Q_460: [100 161 118 145  90 169 127 123  98  97 119 134 123 136 160 158 118 116
 127 110 128 176 164]
Q_261: [120 173 174 139 135 122 126 122  96 180 174  81 123 167 122 173 125 122
 128 127 165 159 173]
Q_521: [100 161 118 145  90 169 127 123  94  97 119 134 123 136 160 123 118 116
 127 153 136 137 119]
Q_160: [160 145 135 106 117 179 108 105 116 166 162 176 151 139 155 136 150 139
  92 175 128 182 150]
Q_85: [138 158 163  96 116 117 149  88  92 165 128 136  86 142 183 149 127 138
  84 136 153 119 137]
Q_126: [ 58 133 153  88  99 128 136 134 135  89 170 160 135 109 119 113 152 139
 105 103  97 158 116]
Q_101: [ 96 131 183 113  89  76  81 109 138 105 108  63 125  70 120 112 159  69
 113 109 108  43 137]
Q_130: [ 96 131 183 113  89  76  81 109 138 105 108  63 125  70 120 137 159 173
 111 170 137  78 101]
[136 153 119 137] -> Q_85
gone Q_160: [155 179 150 108 106 160 145 135 150 116 182 166 139 151 139 128  92 176
 175 162 136 117] -> [105]
all Q_261: [122] -> 6 8 15 18
all Q_126: [128] -> 6
tail: [160 145] -> [135 106 117 179 108 105 116 166 162 176 151 139 155 136 150 139  92 175
 128 182 150]
[138 158 163  96 116 117 149  88  92 165 128 136  86 142 183 149 127 138
  84 136 153 119 137] -> Q_85
gone Q_126: [ 99  58 135 113  88 116  97 103 170 105  89 153 119 109 135 128 158 160
 134 133 139 136] -> [152]

Q_801: [ 99 121 122 218 145 117  98]
Q_101: [123 110 116  60 129 114 114]
Q_261: [123 110  69  60 129 114 114]
Q_160: [103 137 118  97  99 129  96]
Q_126: [115 132 134 210 120 131 119]
Q_130: [146 161 139  59  35 145 142]
gone Q_126: [120 119 210 132 134 131] -> [115]
gone Q_101: [123 129  60 114 114 110] -> [116]
common Q_130 Q_801:  -> [145]

Q_85: [ 94 138 113 130 152 112 194 141 111 179  72 103]
Q_126: [138 118 148 121 141 210  64 115 176  70 181 145]
Q_471: [103 119 133 115 117 124 145 145 158 145 111 133]
Q_261: [ 78 114 114 107 131 104 119 121 120  97  81 112]
Q_801: [155 143 113 139 124 126 182 106  66 178 114 143]
all Q_471: [145] -> 7 8 10
all Q_801: [124] -> 5

Q_471: [170 142 185 168 170 180 153 125 195 146 137 160 165 164 166 163 179 192
 179 147 174 167 175 133 160 151 188 180 179 173 146 164 176 157 184 161
 190 153 173 180 170 139 173 173 184 165 163 171 164 157 191 133 164 158
 162 160 187 164 170 148]
Q_160: [194 133 173 183 162 154 155 129 182 151 122 172 162 144 154 145 168 166
 191 177 167 157 155 169 156 159 175 196 165 149 144 170 187 142 182 159
 180 133 166 178 222 134 179 184 202 167 173 160 173 152 202 128 204 167
 184 173 213 163 182 159]
Q_521: [150 136 190 191 176 161 168 127 171 144 136 183 152 148 155 137 182 174
 195 166 165 157 170 144 164 168 176 186 159 155 182 155 170 145 168 158
 172 143 181 189 175 135 171 192 195 174 168 148 161 173 162 152 166 178
 162 163 166 147 170 149]
Q_126: [201 134 179 185 171 166 142 140 182 155 128 164 190 147 157 145 169 185
 212 158 160 164 152 145 154 146 149 185 170 149 187 149 223 131 171 164
 195 140 171 180 162 118 182 159 182 177 154 159 183 146 155 136 163 150
 167 173 187 172 193 148]
Q_460: [156 155 189 197 155 162 171 141 191 169 130 151 164 148 173 140 164 197
 181 162 156 169 140 154 157 161 172 174 174 177 154 146 164 132 171 158
 182 148 171 210 164 133 175 176 211 156 161 150 161 146 155 125 177 161
 178 215 179 158 175 156]
Q_749: [161 133 168 196 158 177 157 129 167 139 128 167 159 151 147 133 172 184
 171 161 160 170 159 150 150 171 188 179 197 152 169 158 180 139 176 170
 196 149 182 185 173 133 176 166 184 211 184 155 185 162 166 154 157 160
 168 195 196 193 170 170]
Q_85: [160 129 182 170 153 167 177 146 185 163 122 172 166 137 168 137 161 163
 187 159 161 147 151 144 166 142 168 190 178 187 174 172 185 162 196 169
 199 150 168 179 157 136 187 170 189 188 186 146 171 194 147 136 201 190
 180 171 177 163 161 159]
Q_261: [156 155 189 197 155 162 171 141 191 169 130 151 164 148 173 140 164 197
 181 162 156 169 140 154 157 161 172 174 174 177 154 146 164 132 171 158
 182 148 169 210 164 133 175 176 211 156 161 142 161 146 155 125 154 161
 178 215 179 158 175 156]
Q_101: [157 133 164 169 172 163 168 140 173 170 117 186 165 153 213 140 186 180
 174 158 169 172 177 150 178 163 153 171 174 163 143 188 182 137 215 159
 175 129 167 170 158 129 181 171 193 174 172 150 193 155 149 152 162 191
 175 185 187 143 162 160]
Q_801: [162 142 185 168 140 180 153 125 195 146 137 160 165 164 166 163 179 192
 179 147 174 167 175 133 160 151 188 180 179 173 146 164 176 157 184 161
 190 153 173 180 168 139 173 173 184 165 163 171 164 151 149 145 156 155
 182 172 202 172 191 155]
Q_252: [165 144 192 176 170 164 146 135 169 139 128 168 177 182 145 122 176 186
 184 158 177 154 158 136 153 172 178 179 158 171 155 150 176 137 159 172
 166 158 188 169 155 141 161 187 191 158 180 163 153 156 160 145 159 169
 196 167 175 148 184 160]
Q_130: [189 150 159 167 167 173 149 142 164 144 126 175 155 152 148 130 197 181
 203 177 146 180 160 177 151 160 167 188 185 158 176 170 172 152 191 165
 176 163 200 169 188 131 184 168 174 165 166 151 155 177 160 139 173 163
 163 170 179 150 160 144]
all Q_471: [170] -> 1 5 41 59
tail: [162 154] -> [155 129 182 151 122 172 162 144 154 145 168 166 191 177 167 157 155 169
 156 159 175 196 165 149 144 170 187 142 182 159 180 133 166 178 222 134
 179 184 202 167 173 160 173 152 202 128 204 167 184 173 213 163 182 159]

Q_252: [211 113 149 178 153  94]
Q_801: [178 149 113 181 211 204]
Q_130: [180 180 180 109 109 180]
[211 113 149 178 153] -> Q_252
[178 149 113 181 211] -> Q_801
all Q_130: [180] -> 1 2 3 6
[180 180 109 109] -> Q_130

Q_130: [163 202 142 104 121]
Q_460: [132 157 210  82 120]
Q_101: [129 151 212  83 126]
Q_801: [177  54  45 182  68]
Q_85: [202 142 103 121 172]
Q_521: [163 201 142 104 122]
Q_471: [ 94 202 136 106 121]
Q_160: [158 105  28 179  90]
Q_749: [212 212 212 121 151]
[202 142 104 121] -> Q_130
all Q_749: [212] -> 1 2 3
[177  54  45 182] -> Q_801
all Q_460: [120] -> 5
tail: [ 94 202 136 106] -> [121]

Q_85: [ 78 110 151 122 175 174  68]
Q_160: [110 156 122 174 115 156 109]
Q_749: [143 143 169 122 143 143 122]
Q_460: [122 143 142 174 143 165 151]
Q_521: [143 143 169 122 174 174  68]
Q_101: [ 78 110 151 122 152 169 109]
all Q_749: [143] -> 1 2 5 6
tail: [142 174 143] -> [165 151]
[110 156 122 174 115 156 109] -> Q_160
[143 143 169 122 174 174  68] -> Q_521
[110 151 122 175] -> Q_85
[ 78 110 151 122 152 169 109] -> Q_101
[143 143 169 122 174] -> Q_521

Q_460: [154 114 138 113 114  89]
Q_471: [113  85 176 114  84 115]
Q_126: [ 84 130 139 113 105  88]
tail: [154 114] -> [138 113 114  89]
[154 114 138 113 114  89] -> Q_460
tail: [139 113] -> [105  88]
common Q_126 Q_460:  -> [113]
gone Q_460: [138  89 114 154 114] -> [113]
gone Q_471: [176  85  84 114 113] -> [115]

Q_261: [115 105 180 171 137 102 115 180 107 124]
Q_101: [ 72 103 159 131 134 103 132 131 131 131]
Q_130: [ 96 133 137 139 203 163  83 173 125 187]
Q_160: [132  91  74 108 114 109 111 113  88 122]
Q_252: [ 85 129  48 116 183 173  62 203 101 140]
Q_460: [156 100 174 108 112  75 131 115 117  96]
Q_85: [153 133 191  94 122 117 146 133 148 128]
Q_749: [104 142 105 108 161 167  94 155 112 149]
Q_126: [ 89 111  58 168  85 150 141 162 111 149]
[ 89 111  58 168  85 150 141] -> Q_126
all Q_101: [131] -> 4 8 9 10

Q_471: [110 186 147 205]
Q_101: [ 60 152 136 223]
Q_749: [ 70 127 200 168]
Q_252: [110 186 215 205]
Q_801: [132 152 136 222]
Q_521: [213 133 208 135]
Q_126: [132 114 119 118]
Q_130: [132  91 119 118]
tail: [133 208] -> [135]
gone Q_126: [118 114 132] -> [119]

Q_749: [ 68 122 104 176  68 210  92 153  94  83 105  93  57  93  73 155 127 101
  68 147]
Q_261: [ 84  45 164  52  88 194 124 161 126 188 138 106 215  63 203 131 127  60
  80  68]
Q_130: [198 210 145 148  64 149 222 116 108 115 119  37 106 195 139 120  81 130
  59  78]
Q_85: [149 201 124  36  49  96  67 166 193 146 136  39 184 157 182 192  46  57
  81 205]
Q_521: [212 104 176  63 122 189 210 208 185  35  74  97 127  83 127  98  94 145
 209  81]
[176  63] -> Q_521
all Q_749: [147] -> 20
common Q_130 Q_261:  -> [106]
gone Q_521: [127 209 189  94 210  83 145  97  63 176  35 208 185 104 127 212  74  81
 122] -> [98]
[122 104 176  68] -> Q_749
common Q_261 Q_85:  -> [124]
[ 84  45 164  52  88 194 124 161 126 188 138 106 215  63 203 131 127  60
  80  68] -> Q_261

Q_130: [ 68 141 112 108]
Q_126: [114 111  80 222]
Q_749: [ 68 141 112 203]
Q_252: [104  86 158 123]
Q_801: [ 97  97  97 200]
Q_160: [85 85 85 85]
Q_521: [167 124  96 102]
all Q_160: [85] -> 1 2 3 4
all Q_801: [97] -> 1 2 3

Q_101: [120 134 127 137 129 119 120 132 127 127 130 133]
Q_749: [130 127 108 136 121 120 118 134 112 128 145 134]
Q_252: [131 110 121 147 129 135 112 129 125 118 133 138]
Q_521: [122 123 123 135 129 113 120 134 124 110 133 128]
Q_261: [ 80 129 127 127 132 119 133 137 134 130 120 127]
Q_471: [ 48 108 101 167  58 140 114 182 120  95 119 150]
Q_801: [131 128 109 137 121 120 115 129 148  74 146 122]
Q_460: [ 93 131 107 167  37 138 109 185 161  85 128 150]
Q_126: [101 111 103 165  58 150 105 197 174 113 117 146]
Q_85: [131 128 109 137 121 120 115 129 113 128 146 137]
Q_160: [100 124 107 160  42 149 105 197 176  98 131 140]
Q_130: [ 40 121 127 166  82 142  98 143 117  88 126 124]
[134 127 137 129 119 120 132 127 127 130 133] -> Q_101
[138 109 185 161  85] -> Q_460
[120 118 134 112] -> Q_749

Q_130: [131 131 125 115]
Q_471: [131 134 125 156]
Q_252: [134 166 131  90]
Q_749: [131 132 132 132]
Q_460: [167 166 167  90]
Q_85: [108  91 123 136]
Q_521: [144 103 149 159]
Q_801: [169  92  85 126]
tail: [131 132 132] -> [132]
all Q_749: [132] -> 2 3 4
gone Q_460: [ 90 167 167] -> [166]
[131 125] -> Q_130

